Below are the code and all the weights of a small trained network. Each question names an input and a class and asks about switching units off, where a switched-off unit gives its printed mean instead of its output.

import numpy as np


def w(rows, s, z=0):
    codes = np.array(rows[::2]) - 128.0
    scale = np.full(codes.shape[1], s)
    scale[-1] = z or s
    return codes * scale


def f(y):
    return y / 2 * (1 + np.tanh(0.7978845608 * (y + 0.044715 * y**3)))


def log_softmax(a):
    a = a - a.max(-1, keepdims=True)
    return a - np.log(np.exp(a).sum(-1, keepdims=True))


def net(x, mask):
    res = np.array(x, float).reshape(1, 4) / 4 @ E
    y = f(res @ A[0][:, :-1].T + A[0][:, -1])
    res = res + np.where(mask, y, B[0][:, -1]) @ B[0][:, :-1]
    return log_softmax(res[-1] @ U[:, :-1].T + U[:, -1])


A, B = {}, {}
E = w([
[89,134,215,78,37,12],'x0',
[99,10,222,178,217,122],'x1',
[29,27,51,167,17,156],'x2',
[217,35,171,1,72,220],'x3',
],0.0074)
A[0] = w([
[63,90,82,128,91,153,72],'N1',
[125,141,116,152,135,108,76],'N2',
[112,73,60,164,99,145,90],'N3',
[99,156,89,204,151,62,81],'N4',
[98,85,102,149,58,114,87],'N5',
[186,171,154,130,145,99,116],'N6',
[185,77,145,91,108,192,66],'N7',
[146,132,136,158,126,153,75],'N8',
[105,139,178,110,103,100,91],'N9',
[152,184,96,111,65,116,86],'N10',
[116,58,174,170,175,67,86],'N11',
[113,150,118,156,133,105,74],'N12',
[150,111,40,158,205,202,4],'N13',
[132,127,129,130,127,128,78],'N14',
[154,154,146,117,149,105,80],'N15',
[133,54,196,170,184,156,92],'N16',
[139,168,176,116,126,117,65],'N17',
[183,171,129,128,191,141,99],'N18',
[167,168,168,110,166,121,93],'N19',
[93,120,159,98,94,74,95],'N20',
[169,185,61,111,102,132,92],'N21',
[78,91,88,124,93,112,76],'N22',
[146,110,139,140,112,88,93],'N23',
[165,134,80,135,195,172,109],'N24',
[113,128,122,110,139,127,78],'N25',
[104,132,207,76,69,7,25],'N26',
[166,129,131,142,133,104,74],'N27',
[116,117,119,114,143,120,77],'N28',
[92,164,135,157,131,114,78],'N29',
[111,171,101,86,115,123,74],'N30',
[100,69,161,135,180,117,70],'N31',
[138,170,64,90,112,129,91],'N32',
[165,149,135,108,166,103,86],'N33',
[80,185,102,203,165,74,86],'N34',
[165,165,166,98,160,93,103],'N35',
[136,130,104,144,158,176,87],'N36',
[179,83,149,45,95,152,44],'N37',
[124,159,138,79,176,111,75],'N38',
[98,141,128,144,154,113,92],'N39',
],0.016,0.015)
B[0] = w([
[123,107,180,175,94,126,193],'N1',
[138,147,139,97,126,198,134],'N2',
[136,125,176,179,85,115,200],'N3',
[170,79,151,65,149,158,230],'N4',
[117,101,185,164,84,123,196],'N5',
[117,102,149,159,99,110,200],'N6',
[170,93,135,70,153,164,216],'N7',
[123,151,129,128,116,202,120],'N8',
[144,145,94,144,127,151,164],'N9',
[72,174,143,101,163,94,188],'N10',
[85,185,132,97,134,101,204],'N11',
[140,132,141,90,141,185,147],'N12',
[155,173,49,172,125,220,189],'N13',
[117,166,155,122,114,244,114],'N14',
[113,114,151,148,108,164,152],'N15',
[76,187,130,101,141,95,223],'N16',
[131,126,142,150,93,166,150],'N17',
[123,109,149,170,83,141,199],'N18',
[114,97,187,169,109,122,195],'N19',
[156,146,102,163,144,160,184],'N20',
[72,175,134,101,157,100,189],'N21',
[129,121,159,159,105,137,176],'N22',
[135,154,119,128,129,151,131],'N23',
[142,135,90,160,109,139,198],'N24',
[98,180,193,95,86,251,114],'N25',
[163,170,16,173,118,206,229],'N26',
[104,148,165,128,101,228,123],'N27',
[117,168,174,117,110,230,115],'N28',
[144,129,138,94,142,168,158],'N29',
[109,165,137,120,137,159,147],'N30',
[69,180,149,102,129,130,172],'N31',
[74,188,142,99,161,102,174],'N32',
[120,119,160,146,94,137,165],'N33',
[178,80,144,59,147,154,252],'N34',
[120,90,172,171,102,112,204],'N35',
[130,138,99,144,119,158,156],'N36',
[170,90,148,49,181,168,219],'N37',
[112,112,155,145,95,159,156],'N38',
[133,130,123,103,126,160,150],'N39',
],0.016,0.012)
U = w([
[175,98,143,69,138,142,111],'0',
[126,110,172,175,98,129,110],'1',
[152,151,64,157,122,149,208],'2',
[73,177,137,94,138,118,78],'3',
[170,66,74,137,152,6,237],'4',
[141,101,108,132,143,84,5],'5',
],0.02,0.012)

Each question gives the input, the list of numbers given to net, and the class t.
The units are the neurons (one row each of A and B). Each row of codes is followed by its name. A weight is (code - 128) times the scale printed after its matrix; where a second scale follows, it is the last column's (A, B and U).
mask holds one flag per neuron, in row order. A switched-off neuron (its flag False) gives its mean, the last column of its row in B, instead of its output. The means were averaged over made-up inputs and are rounded, as every weight is.
A unit's drop is (log p(t) with every unit on - log p(t) with that unit switched off) / (log p(t) with every unit on - log p(t) with every unit switched off).
The circuit of an input: a set's keep is (log p(t) with only the set's units on - log p(t) with every unit switched off) / (log p(t) with every unit on - log p(t) with every unit switched off). Starting from the 12 units with the biggest drops (on a tie, the unit counted first), units are removed one at a time, each time the one whose removal leaves the highest keep (on an exact tie, the one counted first), for as long as the keep stays at least 0.8.
units of the circuit, in order: the units of the circuit, biggest drop first
most important unit: the unit with the biggest drop
top k neurons: the k neurons with the biggest drops, biggest first
drop when u is switched off: that unit's drop, to one decimal
input [3,3,0,-2], class 4: most important unit -> N13
input [7,-3,-1,-7], class 0: top 2 neurons -> (N34; N4)
input [-3,-8,3,7], class 3: top 2 neurons -> (N21; N32)
input [-7,-7,6,-7], class 0: top 2 neurons -> (N34; N4)
input [0,-6,0,-5], class 3: top 3 neurons -> (N21; N10; N32)
input [7,-1,0,-6], class 2: top 4 neurons -> (N26; N37; N20; N7)
input [4,-4,6,5], class 1: top 4 neurons -> (N5; N34; N1; N4)
input [-8,1,-8,3], class 1: top 2 neurons -> (N19; N18)
input [4,-7,-5,0], class 3: top 2 neurons -> (N10; N21)
input [7,5,2,-8], class 0: top 2 neurons -> (N34; N4)
input [-8,-6,-8,1], class 1: top 3 neurons -> (N18; N19; N26)
input [-4,-3,8,-6], class 1: top 2 neurons -> (N3; N1)
input [4,-3,3,3], class 2: drop when N4 is switched off -> 0.2
input [4,1,7,-7], class 0: units of the circuit, in order -> (N34)
input [-1,7,5,-7], class 0: drop when N34 is switched off -> 1.6
input [5,0,-7,2], class 1: drop when N20 is switched off -> 0.0
